[128 = 0]

[131 138 138 120 125 136 121 133 115 118 109 172  77 125 141 130 132 160
 130 140 119 125  98 119 135 200 171 136 131 114 128 117 131 128 116 120
 133 130 142 125 148 132 116 120 130 125 131 130 118 152 121 128 134 136
 145 124 150 136 102 149 123 125 122 124 116 139 134 130 124 119 126 122
 118 141 147 135 123 127 115 131  93 134 130 127 128 121 128 132 138 134
 128 252 127 133 150 113 104 109 130 111 124 125 126 112  99 122 132 130
 133 125 122 110 135 121 124 129 123 126 128 122 129 112  96 123 120 130
 128 108 128 164 124 118 133 127 123 122 138 116 118 140 124 129 111 124
 134 127 126 141 120 137 134 122 155 132 140 118 143  68 138 141 130 137
 137 117 130 111 123 142 137 121 124 138 128]
E
[119 128 129 117 125 133 117 129 107 123 100 134 115 138 132 117 130 162
 132 128 123 151 122 119 140 144 178 172 124 113 123 121 126 144  95 131
 108 139 132 129 157 144 125 124 128 106 123 114 116 152 123 127 127 145
 129 129 159 135  88 150 122 117 130 123 116 154 139 132 121 115 131 102
 117 107 145 136 128 111 106 127  63 125 123 151 130 122 117 134 133 128
 113 252 123 128 165 152 140  93 131 136 130 117 123 110  93 116 139 111
 135 126 128 121 125 122 118 130 119 129 130 125 129 110  98 117 112 117
 138 125 141 187 121 115 115 128 119 113 155 116 126 157 135 149 120 136
 146 125 129 163 108 132 133 136 165 128 134 122 142  58 123 164 113 104
 146 120 129  92 120 151 139 116 110 132 121]
E
[134 128 134 132 128 150  97 132  73 127 128 134 110 122 130 125 105 152
 134 143 118 136 138 125 149  70 230 154 130 100 131 118 141 188 117 129
 146 139 139 107 146 133 150 134 119 154 122 114 117 142  93 136 119 129
 126 138 136 136 116 134 129 138 116 125 131 131 139 135 126 104 142 119
 132 150 119 133 128  95 123 128 115 128 129 142 135 124 132 122 143 132
 115 197 124 135 125 124 148 133 122 137 125 123 122 111 100 152 134 175
 129 154 118 116 144 110 124 132 132 123 125 152 149 140 130 116 113 121
 135 133 131 107 136  99 129 119 145 128 136 152 120 123 117 125 108 133
 138 130 114 133 126 112 123 127 147 132 119 131 123 117 139 118 116 169
 123 113 143 135 163 151 130 124 144 123 122]
C
[135 125 129 138 124 124 124 136 130 126 113 130 123 121 129 130 131 146
 129 138 132 126 134 130 145 123 119 131 146 126 139 124 123 137 118 122
 133 144 146 115 147 128 138 135 124 128 127 114 111 121 135 130 126 125
 115 125 138 126 104 139 135 119 126 118 123 129 130 139 109 135 129 124
 155 136 136 131 133 131 125 129 103 132 125 118 127 139 128 126 130 123
 117 218 127 140 107 122 128 120 127 135 121 139 129 120 109 125 135 118
 135 130 132 123 136 128 127 128 141 121 124 112 118 115 137 131 130 131
 129 126 128 142 136 120 130 122 116 105 142 122 117 140 117 137 116 130
 130 132 142 130 131 107 131 136 141 133 126 125 138  92 141 131 126 147
 134 110 132 129 122 148 138 122 135 130 125]
E
[125 127 138 138 127 125  94  96  55 119 142 126 126 107 116 155 135 170
 143 125 115 148 137 122 126  89 252 147 122 113 136 131 134 167 104 126
 118  97 122 125 133 131 106 128 129 142 140 118 128 119  90 125 119 122
 127 123 148 124 128 135 125 123 119 112 127 134 103 138 127 108 117 117
 142 122 120 165 127  94 119 124 136 120 128 119 121 126 130 127 135 128
 130 161 137 143 106 115 141 142 123 149 146 120 146 123 106 129 113 152
 128 136 129 122 113 120 128 179 134 112 128 128 149 133 156 125 104 121
 128 131 109  81 138  94 132 107 150 134 151 153 107 119 135  59 128 132
 131 127 110 150 129 132 136 116 132 131 121 130 126 131 139 134 135 153
 117 106 137 147 155 151 127 130 136 115 116]
C
[128 121 134 154 124 132  92 130  80 121 140 122 120 121 132 152 134 115
 132 103 129 150 136 125 140 109 235 143 128 130 130 157 126 153 117 128
 134 128 123 136 140 130 117 116 127 137 135 110 129 133 104 135 114 120
 134 129 158 147 126 142 121 111 130 118 149 115 127 124 139 111 123 116
 141 103 122 165 125  98 114 133 123 134 133 112 120 125 122 133 144 140
 131 179 134 121  94 121 164 128 103 134 137 116 125 153 138 108 120 150
 128 123 115 126 116 143 124 141 138 118 126 130 129 120 146 126  90 129
 127 139 100  91 129 100 128 113 139 118 152 144 114 123 135 118 136 132
 139 120 129 138 138 127 122 118 120 130 129 128 139 172 127 114 125 149
 124 113 132 147 152 147 119 125 153 113 116]
C
[135 121 130 148 128 135 130 131 128 127  97 126 132 127 125 141 147 150
 131 121 123 116 112 127 132 175  34 146 126 137 134 118 121 100 137 131
 115 139  97 148 137 139 109 132 139 117 134 126 101 146 161 125 129 125
 127 133 138 129 105 145 118 113 140 123 118 136 134 130 128 125 131 137
 129 135 121 125 128 153 120 146 108 129 124 123 134 131 121 122 129 121
 126 252 126 124 167  83 122 129 132 130 127 118 128 120 115 133 133  96
 133 130 129 113 168 140 127 131 122 124 133 100 125  89 137 118 111 123
 121 126 132 150 127 115 134 125 115 117 128 111 125 146 129 133 119 137
 140 122 144 140 129 138 126 116 156 128 126 111 136 114 121 140 147 127
 136 111 119 108 104 129 133 119 138 133 124]
G
[122 121 143 137 137 138 110  90  36 124 131 130 136 120 127 143 123 183
 140 135 127 135 131 130 164 104 227 152 129 102 131 143 122 168 133 125
 124 125 122 118 136 129 120 123 140  99 129 109 121 133 102 137 118 129
 123 126 159 128 119 162 102 119 125 114 142 135 128 127 120 112 128 116
 154 140 118 160 123  92 144 134 117 121 122 112 128 127  48 118 143 139
 121 244 132 133 134 111 147 171 140 135 115 120 123 123 124 124 120 154
 140 131 122 126 143 127 152 133 133 114 129 123 131 114 143 118  83 122
 126 121 114  89 142  95 134 112 137 120 149 142 109 131 123 123 105 121
 122 137 116 142 134 114 123 127 137 129 130 127 127 146 123 138 167 164
 119 100 135 139 150 154 124 121 150 116 120]
H
[129 130 141 133 131 128  90 113  60 130 118 144 112 130 147 144 130 185
 140 137 119 140 121 118 152 106 243 165 133 100 129 117 137 183 114 130
 132 140 131 120 165 132 119 129 133 138 135 112 115 131  95 142 109 127
 128 147 168 141 108 149 128 123 134 120 141 143 126 137 111  94 123 109
 131 125 124 161 129  97 112 131  95 125 128 137 126 120 128 129 138 132
 117 252 117 128 138 122 144 125 124 140 104 121 135  99 103 130 112 149
 128 136 119 121 145 107 130 124 134  88 128 134 142 133 157 117  94 124
 142 127 135 108 133  90 106 118 154 121 133 146 115 126 122 117 101 126
 134 135 126 154 125 123 129 123 146 137 139 124 125 115 134 121 133 167
 117 101 142 109 154 157 126 123 144 116 104]
H
[129 124 100 135 131 143 121 124 118 133 126 137 119 130 128 133 134 143
 129 131 124 115 124 121 131 110 134 126 131 125 126 121 128 125 118 130
 128 128 139 128 132 133 151 127 142 131 127 144 129 144 134 122 124 129
 125 132 128 124  97 130 136 121 125 120 121 124 145 139 119 133 118 126
 156 156 138 121 111 123 123 129 114 133 119 123 127 141 129 132 134 122
 129 153 136 128 114 101 134 131 128 132 126 136 101 112 118 128 135 131
 128 135 141 137 144 124 119 134 140 120 131 113 106 122 105 134 149 128
 129 126 128 137 131 122 134 119 130 127 140 125 128 135 121 131 107 131
 140 127 125 116 127 128 126 125 109 121 118 106 137 104 114 135 128 147
 136 117 122 133 129 144 131 122 118 128 131]
E
[137 136 128 126 131 124 118 127  63 143  98 119 110 129 126 123 122 149
 137 155 129 124 137 131 146  97 178 172 141  92 128  93 138 162 126 123
 136 136 118 103 168 132 136 136 136 133 123 121 104 142 108 131 151 142
 121 136 124 129 129 114 119 138 121 118 121 128 142 135 111  82 124 125
 112 160 116 123 104 125 128 144 112 116 116 147 132 125 142 119 133 125
 122 245 120 123 198  95 142 139 147 128 116 131 128 100  71 164 133 148
 112 135 113 105 163 112 129 136 120 127 128 149 130 133 128 113 138 121
 131 132 159 136 128 105 128 145 135 134 136 145 125 136 131 130  99 131
 133 128  92 147 124 117 132 127 155 129 126 141 126 105 132 126 121 171
 119 124 118 109 151 134 125 143 142 134 117]
H
[143 132 132 128 121 131 108 124  95 125 110 131 126 131 136 138 117 147
 133 149 132 130 136 131 167 113 201 148 141  99 141 119 123 189 135 120
 120 138 115 115 150 132 146 126 127 138 127 115 111 135 104 139 127 133
 130 138 153 135 117 143 130 125 122 119 119 118 137 139 127  95 127 104
 126 140 116 149 119  96 133 132  92 131 119 150 131 128 127 144 129 135
 117 252 117 121 154 132 127 133 126 114 127 123 143  95 102 145 131 141
 115 139 111 101 149  85 127 127 125 113 136 125 135 134 149 131 121 122
 130 129 143 120 141 111 134 140 141 114 134 148 128 132 123 123 100 127
 133 130 107 152 122 113 131 125 129 134 122 123 125 124 136 120 133 182
 104 112 136 108 151 147 128 120 162 123 114]
H
[134 129 134 145 126 138  80 117 100 132 140 134 128 116 131 153 113 131
 141 133 127 135 140 132 156  76 188 142 123 133 134 134 141 161 130 125
 141 119 130 106 128 134 164 125 120 149 127 110 129 140  96 148 109 137
 135 139 160 132  95 135 129 107 126 107 141 115 119 137 120 123 129 112
 132 115 114 162 139  93 129 122 100 130 124 117 140 120 129 131 146 133
 118 208 127 134  63 141 165 122 125 130 140 109 109 100 116 135 129 164
 123 149 131 117 118 135 129 125 148 116 128 132 130 133 138 125  98 125
 137 136  97 110 147  96 138 110 155 119 141 159 122 115 124 119 111 121
 149 131 109 114 129 121 129 138 107 133 118 110 123 169 144 110 123 173
 137 110 131 143 166 167 140 128 159 120 122]
C
[138 153 120 122 139 131 127 132 138 134 100 131 131 133 137 117 113 104
 169 161 133 125 117 133 159 123  99 142 136 109 130 106 139 159 121 126
 130 147 120 103 151 135 170 134 122 115 121 118 114 170 121 152 131 127
 124 146 141 129 134 121 118 136 132 120 126 116 132 139 116  91 131 121
 122 141 134 118 123 128 136 124  94 123 115 170 136 133 136 125 121 127
 121 202 110 136 170 130 157 114 131 126 148 126 124  95  94 161 129 137
  96 138 105 112 154 111 123 117 110 133 138 162 128 138 125 120 144 142
 131 119 160 161 118 119 120 160 213 111 119 138 145 139 124 130 123 117
 132  98 109 116 123 123 132 136 122 133 104 137 126 135 127 129 111 156
 120 133 122  84 125 117 136 123 143 137 118]
H
[128 120 111 117 121 135 123 137 116 126 122 124 133 135 121 147 155 110
 152  96 129 133 127 136 129 161 121 135 135 147 137 132 116 115  91 122
 126 128 114 139 151 143 146 135 122 106 126 112 106 145 151 153 121 134
 123 130 161 139 163 147 101 125 140 125 128 120 119 132 110 108 124 137
 118  76 112 130 123 116 112 145 123 135 128 126 111 129 121 123 123 130
 126 252 124 126 153 147 138 102 127 129 139 119 163 132 120 105 140 116
 124 119 113 105 101 155 125 122 114 125 123 120 145  97 147 124 141 117
 132 124 102 125 128 114 127 117 140 115 127 155 121 123 133 141 135 137
 136 123 137 125 129 143 122 117 121 133 120 111 136 167 132 127 125 100
 134 135 118  97 129 118 133 129 182 129 122]
G
[118 119 118 125 131 140 129 141 146 136  96 124 136 149 134 146 152 134
 130 115 122 117 120 128 135 194  68 129 134 149 130 124 119 112 128 129
 116 133  99 148 136 142 114 132 144 108 132 126 112 129 151 134 159 132
 133 134 155 125 136 152 128 125 142 113 117 123 129 131 128 118 124 132
 104 115 143 142 120 134 124 151 116 128 119 129 131 128 137 125 119 122
 122 252 130 126 186 114 118 105 133 130 117 114 149 125 111 108 140 104
 135 130 125 107 132 148 128 132 132 115 145  88 125 105 137 127 134 120
 130 126 119 119 132 113 127 121 106 124 126 123 122 145 125 133 126 124
 129 126 137 141 145 136 115 124 149 123 131 129 145 122 122 130 153  99
 129 115 133  89 107 118 133 127 149 130 125]
G
[124 131 120 113 136 131 138 130 112 125  90 126 108 135 139 113 141  95
 140 111 125 111 140 133 123 114 191 151 128 167 130 115 133 110 103 123
 127 126 110  97 146 149 153 136 137 114 121 123 127 143 146 139 114 143
 116 127 153 120 134  75 132 131 128 135  94 122 129 135 126  96 130 116
 108 122 117 114 115 121 100 128 125 132 118 165 122 121 132 125 128 122
 127 195 139 135 151  80 145 146 119 125 129 120 130 149 106 135 143 123
 110 146 113 113 104 126 131 134 116 130 138 112 143 142 135 130 208 127
 148 117 135 155 127 132 137 113 121 135 142 134 129 129 105 124 138 139
 128 117 112 121 134 129 125 114 150 137 116 187 130  97 144 135 106 101
 136 150 123 114 162 138 127 122  97 143 125]
X
[121 135 104 111 124 120 147 121  83 138  76 132 114 144 136 125 147 116
 141 105 131 122 131 123 142 124 179 172 143 162 132 106 123 113 106 124
 130 129 100 108 141 140 140 134 135 108 113 113 118 136 140 135 106 138
 116 119 167 133 135  99 118 132 118 125  98 124 127 145 132 101 125 115
 101 129 115 110 133 120  92 135 135 124 123 172 122 116 133 130 127 129
 130 250 139 134 182  53 134 153 138 122 119 116 138 124  94 148 133 138
 101 139 118 111 122 117 127 140 116 123 135  84 132 132 137 128 194 132
 122 127 133 130 126 128 123 116 115 133 147 123 115 136 111 125 129 133
 132 138 123 145 131 130 130 115 159 127 116 148 178  81 134 137 118 115
 126 132 131 110 138 130 130 121  94  88 120]
X
[126 119 116 127 130 136 118 137 125 133 116 120 142 130 135 138 158 134
 132 100 131 130 119 132 128 181 113 137 149 132 131 125 118 114 105 129
 117 135 102 149 134 136 115 139 123 108 130 133 106 141 158 132 115 134
 132 130 161 138 109 124 122 123 147 120 126 132 133 132 126 110 134 132
 120  99 133 148 124 132 102 141 119 125 147 133 120 121 117 136 124 131
 118 252 119 129 158 138 135 111 134 125 129 144 149 134 119  87 135 111
 141 131 114  97 115 141 121 137 119 129 143 100 141  94 141 125 123 117
 135 132 112 137 123 108 118 113 117 116 121 136 114 118 119 140 136 123
 134 136 133 134 117 129 128 118 141 130 132 115 134 129 123 129 146  90
 143 122 121  96 112 128 131 124 160 130 124]
G
